Below is a small trained network, with its code and all its weights. Each question gives an input and a target symbol and asks what happens when units are switched off, that is, made to give their printed mean instead of their output.

import numpy as np


def w(rows, s, z=0):
    codes = np.array(rows[::2]) - 128.0
    scale = np.full(codes.shape[1], s)
    scale[-1] = z or s
    return codes * scale


def f(y):
    return y / 2 * (1 + np.tanh(0.7978845608 * (y + 0.044715 * y**3)))


def softmax(a):
    e = np.exp(a - a.max(-1, keepdims=True))
    return e / e.sum(-1, keepdims=True)


def log_softmax(a):
    a = a - a.max(-1, keepdims=True)
    return a - np.log(np.exp(a).sum(-1, keepdims=True))


def net(x, mask):
    ids = ['αγδεζηθλμπτφψω'.index(c) for c in x.split()]
    T = len(ids)
    res = E[ids] + P[:T]
    u = 0
    for l in range(2):
        r = res
        for j in range(2):
            rows = slice(2 * j, 2 * j + 2)
            q, k, v = (r @ M[l][rows].T for M in (Q, K, V))
            z = softmax(np.where(np.tri(T) > 0, q @ k.T / 2**0.5, -1e9)) @ v
            o = O[l][rows]
            res = res + np.where(mask[u + j], z, o[:, -1]) @ o[:, :-1]
        u += 2
        y = f(res @ A[l][:, :-1].T + A[l][:, -1])
        res = res + np.where(mask[u : u + 12], y, B[l][:, -1]) @ B[l][:, :-1]
        u += 12
    return log_softmax(res[-1] @ U[:, :-1].T + U[:, -1])


Q, K, V, O, A, B = {}, {}, {}, {}, {}, {}
E = w([
[255,169,100],'α',
[139,206,116],'γ',
[163,18,185],'δ',
[63,141,123],'ε',
[169,28,195],'ζ',
[65,201,81],'η',
[130,146,184],'θ',
[161,181,98],'λ',
[178,208,86],'μ',
[195,45,111],'π',
[212,146,58],'τ',
[40,204,239],'φ',
[188,180,242],'ψ',
[201,117,120],'ω',
],0.016)
P = w([
[3,107,65],'0',
[100,148,148],'1',
[99,153,152],'2',
[101,151,147],'3',
[100,153,142],'4',
[99,151,144],'5',
[103,152,145],'6',
[103,148,142],'7',
[100,148,140],'8',
[105,150,142],'9',
[102,149,139],'10',
[99,152,140],'11',
],0.0066)
Q[0] = w([
[189,185,197],'0.h0',
[54,212,1],'0.h0',
[224,162,164],'0.h1',
[242,104,100],'0.h1',
],0.0096)
K[0] = w([
[160,231,222],'0.h0',
[173,252,254],'0.h0',
[198,128,152],'0.h1',
[180,205,243],'0.h1',
],0.0093)
V[0] = w([
[150,252,170],'0.h0',
[210,96,254],'0.h0',
[77,38,53],'0.h1',
[66,113,209],'0.h1',
],0.0069)
O[0] = w([
[87,254,137,201],'0.h0',
[114,143,150,251],'0.h0',
[132,140,113,12],'0.h1',
[152,135,144,183],'0.h1',
],0.0059,0.0023)
A[0] = w([
[214,104,70,212],'0.n0',
[144,61,2,173],'0.n1',
[88,34,214,75],'0.n2',
[150,189,56,71],'0.n3',
[85,226,46,254],'0.n4',
[227,166,157,107],'0.n5',
[149,145,223,131],'0.n6',
[18,171,143,161],'0.n7',
[144,119,101,82],'0.n8',
[18,109,111,113],'0.n9',
[70,78,168,244],'0.n10',
[166,30,32,128],'0.n11',
],0.0098,0.0029)
B[0] = w([
[124,148,204,190],'0.n0',
[228,213,211,170],'0.n1',
[127,51,2,205],'0.n2',
[188,163,98,162],'0.n3',
[185,23,78,254],'0.n4',
[137,57,177,169],'0.n5',
[119,62,146,188],'0.n6',
[114,54,109,224],'0.n7',
[198,92,110,123],'0.n8',
[56,22,103,153],'0.n9',
[25,169,131,185],'0.n10',
[81,147,243,203],'0.n11',
],0.0061,0.008)
Q[1] = w([
[66,139,128],'1.h0',
[172,119,151],'1.h0',
[126,6,122],'1.h1',
[99,83,60],'1.h1',
],0.014)
K[1] = w([
[20,74,108],'1.h0',
[93,188,246],'1.h0',
[64,2,110],'1.h1',
[133,68,44],'1.h1',
],0.0095)
V[1] = w([
[106,55,86],'1.h0',
[187,110,64],'1.h0',
[3,168,151],'1.h1',
[141,93,83],'1.h1',
],0.0077)
O[1] = w([
[2,55,80,253],'1.h0',
[166,26,112,30],'1.h0',
[167,76,124,106],'1.h1',
[96,246,129,242],'1.h1',
],0.0077,0.0017)
A[1] = w([
[85,152,169,19],'1.n0',
[199,170,206,135],'1.n1',
[110,102,171,57],'1.n2',
[110,84,205,123],'1.n3',
[95,174,78,53],'1.n4',
[127,154,149,255],'1.n5',
[84,88,252,9],'1.n6',
[115,223,151,99],'1.n7',
[107,120,125,115],'1.n8',
[184,67,131,113],'1.n9',
[139,170,109,143],'1.n10',
[134,153,162,84],'1.n11',
],0.013,0.0087)
B[1] = w([
[200,56,37,131],'1.n0',
[99,63,129,246],'1.n1',
[158,139,100,152],'1.n2',
[140,245,108,226],'1.n3',
[172,122,81,131],'1.n4',
[96,127,196,194],'1.n5',
[163,158,62,224],'1.n6',
[173,115,121,135],'1.n7',
[148,113,141,145],'1.n8',
[156,103,107,173],'1.n9',
[134,129,146,137],'1.n10',
[153,135,79,138],'1.n11',
],0.011,0.013)
U = w([
[112,106,114,84],'α',
[134,51,54,27],'γ',
[103,197,58,68],'δ',
[130,111,101,91],'ε',
[105,131,106,125],'ζ',
[5,203,217,130],'η',
[29,87,152,136],'θ',
[132,112,103,158],'λ',
[193,115,60,34],'μ',
[183,234,163,188],'π',
[174,30,134,114],'τ',
[218,86,63,108],'φ',
[126,130,137,179],'ψ',
[93,113,204,253],'ω',
],0.012,0.0069)

Each question gives the input, a string of symbols that net reads in full, and the target symbol t.
The units are the heads (2 rows each of Q, K, V and O) and the neurons (one row each of A and B). Each row of codes is followed by its name. A weight is (code - 128) times the scale printed after its matrix; where a second scale follows, it is the last column's (O, A, B and U).
mask holds one flag per unit, layer by layer, with each layer's heads first. A switched-off unit (its flag False) gives its mean, the last column of its rows in O or B, instead of its output. The means were averaged over made-up inputs and are rounded, as every weight is.
A unit's drop is (log p(t) with every unit on - log p(t) with that unit switched off) / (log p(t) with every unit on - log p(t) with every unit switched off).
The circuit of an input: a set's keep is (log p(t) with only the set's units on - log p(t) with every unit switched off) / (log p(t) with every unit on - log p(t) with every unit switched off). Starting from the 12 units with the biggest drops (on a tie, the unit counted first), units are removed one at a time, each time the one whose removal leaves the highest keep (on an exact tie, the one counted first), for as long as the keep stays at least 0.8.
circuit, biggest first: the units of the circuit, biggest drop first
top k neurons: the k neurons with the biggest drops, biggest first
top k neurons in layer l: the k neurons of layer l with the biggest drops, biggest first
heads that matter: for each layer, one digit per head in row order, 1 if its drop is at least 0.15 and else 0, layers parted by /
input ζ ω α γ π ε τ δ π λ τ, target τ: circuit, biggest first	1.n3, 1.n6
input π φ η α γ ω ζ, target π: circuit, biggest first	1.n3, 1.h0
input φ π φ φ φ π ε ψ δ δ, target φ: top 2 neurons in layer 0	0.n7, 0.n9
input λ δ ζ λ ε α π π ε, target θ: top 2 neurons	1.n6, 1.n3
input φ τ π ζ, target φ: heads that matter	10 / 01
input π φ τ α δ μ ζ φ φ ζ π δ, target π: top 3 neurons	0.n11, 1.n1, 1.n3
input η λ π γ φ π θ δ φ ζ ζ, target η: top 2 neurons in layer 0	0.n4, 0.n2
input τ φ μ γ, target φ: heads that matter	11 / 10
input φ μ λ ω ψ η ζ φ λ γ α, target τ: heads that matter	00 / 00
input γ ζ δ φ λ τ ω π ε λ ω, target ω: top neuron in layer 1	1.n6
input ε φ φ π θ, target η: heads that matter	00 / 10
input η φ π θ δ, target η: heads that matter	00 / 01
input φ π θ π ψ ψ ζ, target φ: top 2 neurons	0.n9, 0.n7
input π ε ζ, target π: top 2 neurons in layer 0	0.n11, 0.n1
input α ε δ π φ, target δ: top 2 neurons in layer 1	1.n6, 1.n3
input δ π π ε ζ α ω ζ α π, target π: top 3 neurons in layer 0	0.n11, 0.n0, 0.n4
input π ψ ζ π α ε θ π η ε τ, target τ: top 3 neurons in layer 1	1.n3, 1.n1, 1.n6
input η θ ζ λ θ θ π φ ζ φ ε ζ, target η: top 4 neurons in layer 0	0.n4, 0.n2, 0.n9, 0.n7
input η φ α δ, target η: top 2 neurons	0.n4, 0.n9
input π τ φ μ, target φ: top 3 neurons	0.n4, 1.n3, 0.n10
input ζ φ μ, target φ: top 4 neurons in layer 0	0.n4, 0.n10, 0.n11, 0.n5
input ζ θ α θ μ λ ε α π ψ θ, target η: top neuron	0.n11
input η θ η μ η φ τ γ π α, target τ: top 2 neurons in layer 1	1.n3, 1.n1
